Here is a tiny trained network, its code and every weight. The questions are about switching its units off for an input and a class, where a switched-off unit gives its printed mean instead of its output.

import numpy as np


def w(rows, s, z=0):
    codes = np.array(rows[::2]) - 128.0
    scale = np.full(codes.shape[1], s)
    scale[-1] = z or s
    return codes * scale


def f(y):
    return np.maximum(y, 0)


def log_softmax(a):
    a = a - a.max(-1, keepdims=True)
    return a - np.log(np.exp(a).sum(-1, keepdims=True))


def net(x, mask):
    res = np.array(x, float).reshape(1, 4) / 4 @ E
    y = f(res @ A[0][:, :-1].T + A[0][:, -1])
    res = res + np.where(mask, y, B[0][:, -1]) @ B[0][:, :-1]
    return log_softmax(res[-1] @ U[:, :-1].T + U[:, -1])


A, B = {}, {}
E = w([
[106,64,100,17,71],'x0',
[170,125,255,121,83],'x1',
[193,133,70,167,37],'x2',
[87,228,127,74,83],'x3',
],0.0098)
A[0] = w([
[119,112,134,47,99,102],'N1',
[105,62,134,44,91,85],'N2',
[69,164,150,92,170,111],'N3',
[169,205,90,120,47,73],'N4',
[163,130,193,117,127,56],'N5',
[133,185,159,171,133,57],'N6',
[107,169,66,115,143,47],'N7',
[147,156,134,165,140,4],'N8',
[170,157,123,152,178,55],'N9',
[123,128,85,133,145,10],'N10',
[143,113,116,80,140,60],'N11',
[127,190,145,165,166,114],'N12',
[58,123,191,99,182,100],'N13',
[118,80,105,66,96,54],'N14',
[183,96,77,168,85,35],'N15',
[105,173,154,164,162,104],'N16',
[67,126,72,129,174,161],'N17',
[146,146,135,190,144,18],'N18',
[123,85,96,149,150,128],'N19',
[172,63,173,145,134,96],'N20',
[70,118,137,134,146,142],'N21',
[125,82,117,81,110,35],'N22',
[78,235,127,98,88,61],'N23',
[107,193,156,103,87,19],'N24',
[164,125,186,118,104,111],'N25',
[130,117,82,137,162,64],'N26',
[131,101,174,131,105,174],'N27',
[96,80,161,84,202,47],'N28',
[175,128,93,154,63,61],'N29',
[97,116,72,146,142,137],'N30',
[170,5,131,167,151,45],'N31',
[134,121,185,150,79,44],'N32',
[119,187,126,191,153,142],'N33',
[81,107,89,154,144,68],'N34',
[127,143,63,136,152,108],'N35',
[165,194,151,172,171,139],'N36',
[133,125,196,108,138,99],'N37',
[198,142,85,119,87,84],'N38',
],0.013,0.0037)
B[0] = w([
[113,96,53,135,97,211],'N1',
[134,67,31,131,98,244],'N2',
[222,118,141,194,204,200],'N3',
[166,134,156,159,208,241],'N4',
[117,180,162,35,78,183],'N5',
[115,113,61,89,104,195],'N6',
[107,193,163,67,103,196],'N7',
[138,74,65,52,122,163],'N8',
[136,85,82,100,98,178],'N9',
[136,181,155,28,111,159],'N10',
[137,113,87,119,115,160],'N11',
[133,85,61,121,102,212],'N12',
[213,138,137,154,144,211],'N13',
[117,93,54,121,94,218],'N14',
[188,141,145,153,189,224],'N15',
[142,77,71,113,110,197],'N16',
[152,191,181,89,70,236],'N17',
[120,86,51,76,129,185],'N18',
[46,159,163,127,149,195],'N19',
[53,174,159,113,151,209],'N20',
[185,130,143,154,128,173],'N21',
[132,94,57,98,103,189],'N22',
[17,100,166,175,254,231],'N23',
[36,159,134,101,195,185],'N24',
[125,187,149,36,78,196],'N25',
[120,185,174,55,89,180],'N26',
[117,190,129,102,78,189],'N27',
[218,117,135,157,181,203],'N28',
[220,148,147,130,195,221],'N29',
[134,182,162,82,68,210],'N30',
[10,135,124,131,249,254],'N31',
[123,199,172,55,91,185],'N32',
[108,95,57,126,83,229],'N33',
[126,189,169,55,86,183],'N34',
[116,195,200,77,74,205],'N35',
[130,93,30,104,94,233],'N36',
[151,194,150,88,85,180],'N37',
[192,120,137,141,174,214],'N38',
],0.0076,0.0085)
U = w([
[129,86,52,104,68,103],'0',
[125,194,190,78,52,96],'1',
[35,139,146,122,209,122],'2',
[254,136,149,131,175,98],'3',
[132,127,149,151,88,251],'4',
[104,45,220,226,42,59],'5',
[107,64,204,212,63,58],'6',
[103,51,202,225,38,53],'7',
],0.017,0.022)

Each question gives the input, the list of numbers given to net, and the class t.
The units are the neurons (one row each of A and B). Each row of codes is followed by its name. A weight is (code - 128) times the scale printed after its matrix; where a second scale follows, it is the last column's (A, B and U).
mask holds one flag per neuron, in row order. A switched-off neuron (its flag False) gives its mean, the last column of its row in B, instead of its output. The means were averaged over made-up inputs and are rounded, as every weight is.
A unit's drop is (log p(t) with every unit on - log p(t) with that unit switched off) / (log p(t) with every unit on - log p(t) with every unit switched off).
The circuit of an input: a set's keep is (log p(t) with only the set's units on - log p(t) with every unit switched off) / (log p(t) with every unit on - log p(t) with every unit switched off). Starting from the 12 units with the biggest drops (on a tie, the unit counted first), units are removed one at a time, each time the one whose removal leaves the highest keep (on an exact tie, the one counted first), for as long as the keep stays at least 0.8.
units of the circuit, in order: the units of the circuit, biggest drop first
unit that matters most: the unit with the biggest drop
k most important neurons: the k neurons with the biggest drops, biggest first
drop when u is switched off: that unit's drop, to one decimal
input [-1,2,4,-4], class 2: units of the circuit, in order => (N31; N20)
input [2,-2,-1,3], class 4: 3 most important neurons => (N31; N20; N19)
input [3,-1,-5,-4], class 3: 3 most important neurons => (N28; N23; N13)
input [3,-3,-3,2], class 4: unit that matters most => N36
input [5,3,-7,7], class 2: 2 most important neurons => (N23; N24)
input [3,6,-7,0], class 3: 3 most important neurons => (N28; N13; N3)
input [-6,4,-7,0], class 3: 3 most important neurons => (N13; N3; N28)
input [5,3,4,5], class 0: 3 most important neurons => (N31; N2; N1)
input [7,3,4,7], class 0: 2 most important neurons => (N2; N1)
input [6,1,-7,-4], class 3: 2 most important neurons => (N28; N13)
input [7,-8,-3,3], class 1: 3 most important neurons => (N17; N7; N35)
input [6,8,7,-8], class 1: 2 most important neurons => (N25; N32)
input [-7,1,8,5], class 3: 2 most important neurons => (N4; N29)
input [4,4,4,-6], class 2: unit that matters most => N31
input [-8,-4,-1,8], class 0: 3 most important neurons => (N36; N33; N12)
input [4,3,-2,3], class 0: 2 most important neurons => (N2; N1)
input [4,-6,-8,-3], class 3: 2 most important neurons => (N28; N3)
input [-5,-8,3,-5], class 1: drop when N20 is switched off => 0.0
input [-5,7,-4,-7], class 1: drop when N23 is switched off => 0.4
input [-4,-6,-2,6], class 1: drop when N17 is switched off => 0.8
input [5,-2,7,1], class 3: drop when N29 is switched off => 0.1
input [6,-4,4,8], class 2: unit that matters most => N23
